Below are the code and all the weights of a small trained network. Each question names an input and a class and asks about switching units off, where a switched-off unit gives its printed mean instead of its output.

import numpy as np


def w(rows, s, z=0):
    codes = np.array(rows[::2]) - 128.0
    scale = np.full(codes.shape[1], s)
    scale[-1] = z or s
    return codes * scale


def f(y):
    return np.maximum(y, 0)


def log_softmax(a):
    a = a - a.max(-1, keepdims=True)
    return a - np.log(np.exp(a).sum(-1, keepdims=True))


def net(x, mask):
    res = np.array(x, float).reshape(1, 8) / 4 @ E
    y = f(res @ A[0][:, :-1].T + A[0][:, -1])
    res = res + np.where(mask, y, B[0][:, -1]) @ B[0][:, :-1]
    return log_softmax(res[-1] @ U[:, :-1].T + U[:, -1])


A, B = {}, {}
E = w([
[2,101,49],'x0',
[127,131,128],'x1',
[129,124,127],'x2',
[126,128,128],'x3',
[129,130,126],'x4',
[178,22,76],'x5',
[128,128,127],'x6',
[73,22,241],'x7',
],0.0064)
A[0] = w([
[152,132,107,254],'neuron 1',
[88,80,62,106],'neuron 2',
[11,113,54,101],'neuron 3',
[72,97,76,111],'neuron 4',
[148,190,38,104],'neuron 5',
[197,2,67,102],'neuron 6',
[151,207,76,96],'neuron 7',
[128,161,150,208],'neuron 8',
[190,124,148,92],'neuron 9',
[210,89,136,120],'neuron 10',
[73,118,220,117],'neuron 11',
[137,180,108,147],'neuron 12',
[157,121,121,231],'neuron 13',
[189,126,157,100],'neuron 14',
[83,48,181,81],'neuron 15',
[154,179,55,80],'neuron 16',
[78,78,234,120],'neuron 17',
],0.0093,0.0077)
B[0] = w([
[3,85,161,254],'neuron 1',
[157,193,172,167],'neuron 2',
[209,178,233,194],'neuron 3',
[204,209,240,166],'neuron 4',
[212,56,148,189],'neuron 5',
[47,219,32,197],'neuron 6',
[177,67,95,178],'neuron 7',
[38,106,83,210],'neuron 8',
[186,178,190,151],'neuron 9',
[143,200,165,174],'neuron 10',
[191,120,25,183],'neuron 11',
[127,69,79,176],'neuron 12',
[13,111,153,231],'neuron 13',
[166,200,193,156],'neuron 14',
[222,106,80,174],'neuron 15',
[202,78,116,167],'neuron 16',
[190,118,46,202],'neuron 17',
],0.0069,0.0078)
U = w([
[234,45,57,3],'0',
[196,251,226,32],'1',
[71,109,123,247],'2',
[77,113,125,251],'3',
[74,205,47,117],'4',
[83,109,122,163],'5',
[85,103,125,108],'6',
],0.013,0.0032)

Each question gives the input, the list of numbers given to net, and the class t.
The units are the neurons (one row each of A and B). Each row of codes is followed by its name. A weight is (code - 128) times the scale printed after its matrix; where a second scale follows, it is the last column's (A, B and U).
mask holds one flag per neuron, in row order. A switched-off neuron (its flag False) gives its mean, the last column of its row in B, instead of its output. The means were averaged over made-up inputs and are rounded, as every weight is.
A unit's drop is (log p(t) with every unit on - log p(t) with that unit switched off) / (log p(t) with every unit on - log p(t) with every unit switched off).
The circuit of an input: a set's keep is (log p(t) with only the set's units on - log p(t) with every unit switched off) / (log p(t) with every unit on - log p(t) with every unit switched off). Starting from the 12 units with the biggest drops (on a tie, the unit counted first), units are removed one at a time, each time the one whose removal leaves the highest keep (on an exact tie, the one counted first), for as long as the keep stays at least 0.8.
units of the circuit, in order: the units of the circuit, biggest drop first
unit that matters most: the unit with the biggest drop
k most important neurons: the k neurons with the biggest drops, biggest first
drop of u: that unit's drop, to one decimal
input [-3,-3,6,-2,2,-7,-8,4], class 4: units of the circuit, in order	(neuron 11; neuron 5; neuron 3)
input [-6,-2,4,-8,-7,7,7,-6], class 2: units of the circuit, in order	(neuron 1; neuron 13)
input [8,8,-5,-3,-4,-7,0,3], class 1: units of the circuit, in order	(neuron 3; neuron 4)
input [3,-1,-4,1,7,2,-5,-8], class 0: units of the circuit, in order	(neuron 5)
input [7,5,-1,-6,2,2,-1,4], class 1: 3 most important neurons	(neuron 3; neuron 4; neuron 2)
input [-5,-8,-6,-2,7,3,-4,-4], class 6: units of the circuit, in order	(neuron 1; neuron 13; neuron 17)
input [-3,-2,-2,-2,4,5,-8,2], class 4: units of the circuit, in order	(neuron 6; neuron 5)
input [-4,-8,-1,6,8,-8,1,0], class 4: units of the circuit, in order	(neuron 3; neuron 8)
input [3,6,1,1,3,0,-2,-6], class 0: units of the circuit, in order	(neuron 5; neuron 16)
input [-5,6,-6,-2,2,3,-5,7], class 0: 4 most important neurons	(neuron 17; neuron 15; neuron 11; neuron 1)
input [-6,-7,4,3,-8,-3,6,-1], class 5: units of the circuit, in order	(neuron 3; neuron 4)
input [-2,5,-8,5,-6,-3,-7,-8], class 0: units of the circuit, in order	(neuron 5; neuron 7)
input [7,7,-7,5,-5,8,-4,6], class 4: 2 most important neurons	(neuron 6; neuron 5)
input [-3,3,4,-4,5,-4,5,8], class 0: units of the circuit, in order	(neuron 17; neuron 11)
input [-7,4,-1,5,0,7,7,4], class 1: units of the circuit, in order	(neuron 10)
input [4,-7,0,-1,-7,2,-6,-8], class 0: 2 most important neurons	(neuron 5; neuron 16)
input [-2,-4,-6,-2,-4,4,6,8], class 0: 3 most important neurons	(neuron 15; neuron 17; neuron 11)
input [5,-3,-8,3,-6,2,1,-8], class 0: 3 most important neurons	(neuron 5; neuron 16; neuron 7)
input [7,0,5,-7,0,1,7,-3], class 1: 3 most important neurons	(neuron 3; neuron 4; neuron 2)
input [-5,-1,-3,-7,4,-2,6,-3], class 2: unit that matters most	neuron 3
input [1,4,-2,-4,0,4,-2,8], class 0: 2 most important neurons	(neuron 15; neuron 17)
input [0,-1,1,-3,-7,4,-1,8], class 0: 3 most important neurons	(neuron 15; neuron 17; neuron 11)
input [-6,6,-8,-3,6,-3,8,-3], class 3: drop of neuron 3	0.3
